How the points are linked:
* | d v c t l q
sito | none none none leke zaso none
sovi | ratu dafe nefi tuvo tipu none
mima | rima fida gelo guba none radu
rima | none peke zage mima none dogu
zogo | none none none mibu none zaso
nake | muni mima fida lure none lane
vobi | sebe zizo none tama none voso
seru | none tusi mopu gatu peke duze
deto | lugo ratu tage rora tara none
gelo | zage sebe mibu kapu none mizi
dogu | none seru tusi radu rima bete
leke | sito none none solu vedi none
koge | fida kapu vobi rivi none vitu
pibi | none zogo none sebe none mopu
kuna | gunu domo leke ragu mizi none
bago | mani zabe none none silo none
vedi | zaso none none liva mibu leke
guba | mima koge kapu gale none zuvu
tuvo | sovi zane sili none debe none
mizi | tusi melo vedi momi gelo kuna
gale | guba rivi busi sati none tipu
rupa | vitu supu funa benu rivi dafe
debe | tipu benu rori none sati tuvo
sofa | bete gako kuna ratu radu none
fida | peke gelo sebe koge none gatu
gatu | seru mizi melo vitu fida gako
soma | rora tuvo zane none devu none
silo | funa keni none none vavu bago
teko | liva none none keni dela feve
zane | dafe sili bago none benu none
muni | none rima peke nake none pite
devu | difa debe benu none rivu soma
gunu | none loke sito kuna tusi none
sati | gale laku mebu none none debe
rivi | koge busi tama laku none rupa
liva | vedi none none teko zizo solu
tama | vobi dela none vavu none funa
mibu | zogo none none zizo none vedi
radu | dogu gatu mizi zuvu mima sofa
vobe | dela none none none none keni
laku | rivi mebu vavu none none benu
busi | kapu tama dela mebu none supu
tusi | none mopu zaso mizi zage gunu
zabe | feve none none none keni none
domo | loke leke none vuso melo none
mopu | none zaso none melo pibi loke
lure | nake guba koge lune none tara
dela | zizo none none vobe none teko
peke | none zage pibi fida none seru
mebu | busi vavu vobe none none rori
sebe | pibi mibu none vobi none melo
lune | lure gale rivi rivu none difa
nefi | ragu mani feve sili supu none
feve | solu none none zabe teko none
mani | vuso feve none bago funa none
vuso | domo solu none mani voso none
bete | none duze gunu sofa dogu none
ratu | sofa tage ragu sovi zuvu none
gako | duze kuna domo tage gatu none
tage | gako ragu vuso dafe vitu none
duze | none gunu loke gako seru none
ragu | kuna vuso solu nefi momi none
voso | melo liva none funa vobi vuso
loke | none sito none domo mopu none
tipu | zuvu rupa supu debe gale sovi
kapu | gelo vobi zizo busi none momi
zuvu | radu vitu momi tipu guba ratu
momi | mizi voso liva supu kapu ragu
dafe | tage nefi mani zane rupa none
pite | none dogu seru lane muni zozo
zozo | none bete duze lugo pite none
supu | momi funa teko rori busi nefi
lugo | zozo sofa gako deto lane none
vitu | gatu momi voso rupa koge tage
keni | teko none none none vobe zabe
rora | deto sovi dafe soma difa none
rori | supu silo keni none mebu sili
solu | leke none none feve liva none
zage | none pibi zogo gelo none tusi
zaso | none none none vedi zogo sito
vavu | tama vobe none none none silo
tara | lane zuvu vitu difa lure deto
lane | pite radu gatu tara nake lugo
sili | nefi bago zabe none rori none
difa | tara tipu rupa devu lune rora
benu | rupa rori silo none laku zane
melo | mopu vedi none voso sebe domo
rivu | lune sati laku none none devu
zizo | mibu none none dela none liva
funa | voso teko none silo tama mani

In the rows, 156 means zero.

The rows follow the links: the fewer symbols apart two points are, the more alike their rows tend to be.

Each row is also shifted at random along 6 hidden directions that mean nothing.

The rows of 90 points, shuffled:
Each row is one point's numbers.
v1: (192, 121, 156, 146, 145, 175, 168, 151, 205, 118, 173, 156, 196, 145, 140, 176, 149, 152, 171, 178, 168, 140, 125, 198)
v2: (110, 165, 151, 123, 166, 134, 166, 159, 106, 204, 199, 193, 141, 178, 196, 123, 170, 173, 194, 149, 142, 179, 124, 126)
v3: (94, 156, 149, 146, 155, 138, 173, 153, 215, 123, 158, 157, 144, 145, 121, 183, 192, 159, 135, 163, 157, 157, 94, 163)
v4: (145, 149, 188, 135, 120, 190, 167, 139, 168, 160, 104, 183, 182, 158, 132, 140, 132, 161, 196, 170, 130, 157, 163, 196)
v5: (126, 118, 171, 135, 154, 148, 185, 150, 150, 133, 203, 149, 183, 159, 136, 169, 163, 183, 175, 169, 145, 150, 98, 184)
v6: (209, 162, 149, 173, 175, 169, 157, 174, 173, 132, 204, 153, 155, 219, 177, 177, 147, 144, 165, 97, 180, 111, 139, 166)
v7: (168, 136, 141, 185, 137, 180, 148, 159, 160, 101, 136, 148, 166, 101, 125, 185, 169, 155, 126, 183, 184, 140, 175, 191)
v8: (138, 148, 157, 115, 148, 142, 145, 169, 218, 183, 131, 154, 183, 139, 167, 120, 156, 177, 152, 156, 123, 180, 123, 129)
v9: (104, 184, 191, 118, 129, 150, 169, 144, 107, 157, 149, 181, 145, 146, 160, 168, 181, 192, 167, 132, 172, 175, 163, 181)
v10: (163, 146, 169, 96, 130, 165, 141, 169, 186, 116, 114, 151, 202, 119, 147, 186, 177, 159, 171, 134, 196, 162, 124, 198)
v11: (168, 134, 166, 185, 178, 141, 150, 157, 75, 136, 165, 107, 156, 152, 109, 204, 154, 133, 144, 158, 177, 153, 194, 162)
v12: (193, 133, 166, 145, 155, 143, 150, 169, 175, 163, 161, 117, 195, 135, 155, 139, 137, 189, 128, 162, 132, 161, 169, 138)
v13: (99, 136, 147, 181, 157, 195, 121, 149, 180, 148, 137, 167, 179, 158, 179, 154, 153, 133, 140, 166, 170, 160, 106, 179)
v14: (156, 143, 198, 138, 132, 158, 171, 123, 204, 159, 153, 143, 184, 144, 143, 158, 142, 172, 157, 193, 147, 182, 151, 192)
v15: (130, 157, 176, 164, 158, 153, 143, 167, 196, 199, 181, 158, 173, 165, 167, 129, 155, 172, 136, 164, 131, 182, 160, 136)
v16: (193, 124, 165, 59, 137, 112, 189, 151, 165, 160, 145, 146, 190, 114, 127, 148, 154, 185, 214, 185, 128, 175, 139, 149)
v17: (197, 125, 135, 188, 139, 206, 143, 179, 171, 137, 137, 180, 185, 117, 133, 140, 142, 138, 165, 190, 150, 132, 200, 173)
v18: (153, 194, 139, 199, 134, 201, 132, 137, 154, 147, 105, 176, 131, 157, 207, 135, 141, 162, 110, 135, 168, 136, 178, 175)
v19: (177, 111, 143, 192, 159, 178, 155, 160, 126, 105, 158, 134, 178, 127, 110, 191, 150, 138, 151, 186, 171, 130, 165, 191)
v20: (121, 166, 181, 160, 167, 141, 181, 165, 206, 162, 212, 172, 144, 186, 107, 186, 187, 138, 179, 167, 157, 174, 140, 162)
v21: (226, 149, 149, 193, 177, 136, 171, 149, 156, 131, 201, 112, 140, 163, 137, 189, 146, 140, 135, 167, 178, 138, 182, 156)
v22: (206, 142, 142, 149, 152, 156, 179, 162, 140, 147, 145, 148, 153, 167, 138, 140, 129, 169, 173, 147, 118, 120, 176, 146)
v23: (179, 155, 176, 179, 145, 184, 145, 142, 161, 135, 171, 140, 177, 163, 173, 179, 148, 161, 132, 146, 191, 151, 162, 199)
v24: (142, 162, 132, 185, 161, 187, 141, 149, 135, 150, 157, 179, 142, 169, 207, 142, 154, 138, 150, 147, 181, 142, 139, 168)
v25: (190, 147, 166, 180, 161, 178, 161, 166, 111, 152, 160, 163, 157, 181, 123, 170, 139, 132, 189, 147, 158, 132, 204, 171)
v26: (149, 185, 170, 138, 127, 148, 175, 139, 180, 142, 157, 169, 142, 131, 168, 160, 174, 188, 139, 156, 172, 166, 161, 177)
v27: (221, 142, 144, 183, 146, 191, 163, 153, 258, 126, 166, 151, 179, 171, 163, 150, 128, 152, 143, 167, 149, 124, 143, 185)
v28: (145, 154, 157, 195, 153, 158, 172, 170, 151, 134, 234, 162, 145, 139, 144, 179, 187, 182, 119, 171, 176, 145, 171, 168)
v29: (170, 138, 141, 165, 187, 154, 97, 215, 92, 145, 123, 122, 178, 146, 138, 180, 165, 124, 145, 104, 182, 147, 184, 124)
v30: (175, 149, 142, 172, 164, 159, 143, 178, 142, 105, 163, 142, 158, 144, 133, 203, 181, 140, 144, 133, 204, 134, 159, 176)
v31: (130, 174, 148, 163, 163, 158, 156, 129, 125, 194, 116, 185, 114, 164, 156, 139, 149, 109, 189, 184, 146, 177, 179, 139)
v32: (157, 153, 153, 147, 165, 115, 174, 144, 105, 152, 166, 121, 140, 140, 147, 162, 155, 177, 137, 158, 146, 157, 158, 133)
v33: (144, 151, 172, 162, 148, 172, 203, 135, 128, 154, 186, 200, 136, 186, 110, 170, 152, 136, 232, 185, 141, 143, 163, 191)
v34: (197, 156, 168, 159, 141, 167, 149, 155, 135, 150, 152, 132, 175, 159, 190, 140, 125, 199, 122, 122, 151, 133, 176, 163)
v35: (159, 168, 161, 158, 151, 128, 185, 153, 199, 166, 219, 160, 140, 142, 147, 149, 177, 186, 141, 185, 148, 166, 165, 140)
v36: (106, 121, 159, 225, 171, 156, 186, 126, 184, 134, 202, 128, 147, 160, 102, 179, 148, 148, 117, 218, 126, 146, 126, 172)
v37: (175, 147, 162, 139, 145, 170, 131, 150, 172, 182, 139, 167, 186, 134, 189, 132, 145, 141, 169, 181, 166, 189, 167, 158)
v38: (182, 157, 144, 96, 146, 133, 159, 179, 116, 182, 142, 174, 158, 126, 170, 116, 158, 185, 191, 141, 132, 158, 179, 117)
v39: (101, 141, 161, 157, 171, 130, 165, 152, 179, 170, 131, 129, 149, 171, 110, 148, 146, 154, 142, 167, 103, 163, 124, 120)
v40: (125, 159, 152, 137, 160, 143, 138, 148, 142, 184, 144, 156, 157, 143, 198, 127, 157, 165, 141, 161, 152, 184, 139, 134)
v41: (161, 147, 179, 158, 127, 201, 185, 137, 235, 161, 154, 195, 179, 177, 143, 129, 130, 160, 192, 192, 118, 146, 150, 198)
v42: (107, 179, 184, 137, 142, 131, 169, 136, 216, 169, 148, 148, 151, 144, 153, 155, 172, 183, 125, 163, 148, 192, 129, 154)
v43: (125, 139, 159, 137, 160, 157, 158, 166, 193, 139, 162, 142, 182, 199, 171, 150, 146, 190, 139, 103, 130, 130, 65, 160)
v44: (142, 147, 138, 216, 175, 191, 136, 178, 190, 146, 176, 172, 157, 187, 143, 165, 156, 119, 146, 149, 162, 130, 142, 161)
v45: (161, 132, 132, 153, 164, 160, 154, 155, 107, 181, 123, 184, 150, 127, 127, 136, 148, 107, 216, 215, 140, 171, 193, 138)
v46: (139, 155, 162, 149, 166, 144, 132, 161, 153, 192, 181, 149, 174, 156, 196, 139, 158, 157, 145, 156, 160, 188, 148, 137)
v47: (127, 138, 157, 143, 171, 116, 157, 186, 83, 145, 170, 129, 156, 122, 104, 184, 187, 164, 152, 152, 161, 161, 167, 134)
v48: (106, 152, 196, 184, 149, 177, 144, 150, 154, 165, 144, 137, 180, 178, 156, 147, 134, 185, 122, 143, 133, 161, 146, 178)
v49: (163, 156, 188, 176, 167, 147, 155, 172, 137, 187, 224, 137, 171, 184, 173, 145, 147, 194, 129, 133, 145, 164, 177, 140)
v50: (189, 182, 152, 124, 174, 122, 139, 177, 145, 181, 146, 141, 141, 168, 171, 148, 161, 151, 160, 114, 156, 162, 171, 110)
v51: (135, 172, 163, 169, 168, 132, 157, 139, 157, 171, 110, 120, 130, 168, 134, 149, 137, 154, 124, 151, 125, 165, 165, 126)
v52: (134, 127, 137, 167, 170, 170, 140, 169, 167, 174, 196, 179, 176, 157, 186, 135, 160, 138, 172, 183, 154, 167, 121, 150)
v53: (131, 153, 161, 158, 156, 165, 160, 122, 237, 129, 103, 138, 154, 176, 120, 186, 143, 115, 156, 170, 156, 160, 104, 190)
v54: (153, 146, 158, 147, 175, 145, 164, 166, 182, 150, 150, 135, 159, 203, 127, 164, 144, 148, 167, 123, 130, 131, 113, 143)
v55: (131, 179, 175, 159, 162, 119, 180, 127, 94, 175, 149, 137, 111, 166, 134, 163, 150, 156, 152, 160, 139, 173, 184, 137)
v56: (152, 145, 138, 128, 158, 117, 149, 173, 119, 125, 126, 114, 155, 96, 130, 179, 185, 174, 121, 153, 168, 158, 156, 132)
v57: (165, 154, 135, 147, 172, 132, 143, 190, 117, 174, 171, 150, 153, 149, 169, 138, 168, 170, 149, 130, 145, 148, 167, 108)
v58: (201, 167, 160, 128, 136, 126, 166, 149, 188, 150, 150, 136, 159, 102, 156, 150, 165, 188, 130, 178, 163, 176, 190, 148)
v59: (135, 148, 140, 183, 196, 134, 126, 197, 143, 172, 191, 130, 156, 173, 159, 159, 170, 154, 119, 124, 153, 152, 141, 106)
v60: (137, 158, 174, 153, 148, 131, 145, 123, 170, 156, 113, 101, 164, 125, 158, 160, 142, 180, 92, 164, 153, 185, 151, 152)
v61: (153, 164, 148, 164, 160, 132, 166, 147, 108, 162, 133, 127, 130, 151, 151, 136, 138, 181, 122, 151, 123, 144, 177, 119)
v62: (151, 159, 160, 199, 157, 170, 153, 154, 163, 126, 148, 149, 145, 145, 110, 193, 167, 128, 142, 170, 180, 149, 185, 180)
v63: (174, 187, 125, 167, 162, 173, 145, 134, 151, 152, 122, 177, 117, 172, 198, 153, 147, 116, 167, 145, 179, 143, 154, 159)
v64: (156, 124, 154, 191, 170, 186, 142, 164, 176, 167, 170, 176, 173, 163, 125, 164, 151, 96, 195, 202, 161, 166, 165, 170)
v65: (183, 141, 168, 166, 136, 187, 169, 139, 164, 128, 166, 157, 179, 147, 154, 168, 144, 159, 161, 176, 170, 148, 162, 204)
v66: (148, 160, 168, 133, 158, 117, 197, 131, 127, 175, 167, 155, 126, 158, 120, 151, 152, 163, 185, 187, 125, 168, 169, 138)
v67: (146, 151, 129, 150, 176, 134, 142, 154, 129, 175, 149, 149, 143, 141, 178, 134, 157, 148, 148, 169, 148, 169, 147, 115)
v68: (106, 127, 167, 149, 142, 188, 145, 187, 144, 180, 147, 195, 196, 140, 137, 122, 158, 172, 187, 174, 116, 165, 155, 157)
v69: (194, 169, 118, 149, 164, 164, 150, 188, 150, 164, 158, 182, 139, 165, 180, 128, 158, 155, 175, 128, 147, 131, 172, 122)
v70: (133, 167, 145, 175, 156, 140, 165, 147, 160, 125, 138, 141, 123, 130, 113, 189, 178, 144, 127, 167, 170, 155, 166, 155)
v71: (115, 133, 141, 125, 157, 164, 117, 157, 138, 159, 112, 157, 185, 130, 194, 137, 156, 149, 160, 154, 164, 175, 109, 155)
v72: (149, 155, 167, 138, 171, 113, 158, 178, 138, 157, 176, 131, 154, 142, 117, 182, 183, 156, 153, 148, 166, 174, 167, 137)
v73: (144, 169, 128, 156, 172, 154, 132, 186, 72, 157, 114, 162, 129, 158, 151, 151, 161, 140, 165, 111, 156, 135, 181, 119)
v74: (137, 140, 170, 154, 137, 154, 158, 121, 147, 127, 124, 118, 173, 118, 151, 166, 142, 183, 110, 174, 158, 161, 141, 190)
v75: (173, 167, 162, 163, 132, 177, 162, 155, 161, 129, 168, 173, 154, 140, 162, 175, 169, 172, 151, 154, 190, 148, 174, 195)
v76: (194, 174, 175, 135, 141, 189, 157, 176, 162, 176, 197, 211, 176, 191, 196, 137, 160, 162, 215, 122, 174, 151, 175, 179)
v77: (102, 141, 126, 169, 157, 176, 118, 177, 190, 146, 101, 153, 174, 140, 168, 133, 156, 163, 109, 140, 138, 143, 106, 137)
v78: (155, 173, 124, 149, 150, 184, 149, 159, 201, 141, 114, 187, 144, 177, 180, 147, 155, 137, 168, 127, 157, 131, 119, 162)
v79: (179, 168, 112, 160, 155, 175, 142, 134, 181, 138, 103, 168, 137, 152, 197, 148, 146, 123, 152, 157, 179, 142, 138, 164)
v80: (159, 140, 161, 126, 162, 177, 148, 191, 155, 164, 147, 193, 183, 179, 124, 165, 166, 119, 234, 138, 156, 148, 149, 163)
v81: (166, 121, 135, 110, 184, 122, 127, 190, 120, 169, 158, 136, 186, 137, 152, 160, 170, 134, 189, 147, 164, 175, 131, 117)
v82: (103, 169, 141, 179, 148, 168, 156, 140, 174, 108, 119, 156, 130, 142, 139, 185, 176, 147, 119, 151, 175, 137, 118, 184)
v83: (174, 154, 103, 212, 179, 164, 121, 145, 162, 148, 138, 135, 134, 136, 194, 142, 139, 115, 97, 181, 173, 151, 163, 132)
v84: (207, 145, 146, 166, 147, 186, 168, 156, 183, 131, 143, 163, 163, 169, 138, 153, 132, 147, 176, 163, 144, 118, 169, 178)
v85: (100, 146, 168, 175, 142, 195, 139, 142, 134, 169, 137, 190, 165, 157, 166, 143, 149, 136, 171, 179, 158, 173, 155, 184)
v86: (132, 131, 171, 133, 178, 145, 146, 178, 171, 154, 127, 126, 185, 192, 107, 179, 150, 135, 178, 125, 141, 151, 114, 145)
v87: (179, 164, 137, 142, 164, 129, 142, 133, 197, 181, 88, 133, 137, 128, 158, 137, 139, 117, 148, 195, 143, 187, 174, 119)
v88: (106, 148, 176, 167, 145, 138, 170, 124, 104, 163, 145, 131, 146, 125, 138, 146, 146, 190, 114, 190, 131, 176, 172, 154)
v89: (186, 150, 155, 175, 152, 142, 167, 152, 145, 170, 163, 130, 147, 141, 153, 128, 132, 192, 120, 176, 116, 149, 196, 127)
v90: (186, 147, 165, 147, 151, 171, 109, 192, 159, 160, 142, 144, 203, 133, 186, 147, 156, 166, 135, 125, 178, 163, 178, 153)

Some points, each with its row:
gunu v2
vavu v75
supu v5
solu v49
sovi v66
sito v46
nefi v16
feve v60
zozo v87
duze v67
gatu v69
gako v57
funa v74
sili v35
deto v51
zage v24
rima v63
tage v61
kuna v38
zane v56
difa v11
voso v34
loke v40
mani v88
bete v81
guba v6
laku v82
sofa v59
ragu v89
silo v26

Row, symbols taken left to right, then the row they reach:
v62 v v d: v19
v86 v l q: v54
v68 t v d: v90
v72 c l d q: v32
v15 l q t l: v48
v76 q d: v37
v85 t t t: v23
v42 l q l: v9
v80 q v: v73
v4 t t: v10
v22 t v t: v28
v29 t t t: v20
v79 t t: v84
v7 v d t d: v65
v83 l q t l: v78
v39 l t q l: v21
v41 v t q: v14
v70 c q v: v58
v33 t v q: v3
v50 l d v: v45
v25 d v: v44
v43 l t q l: v1

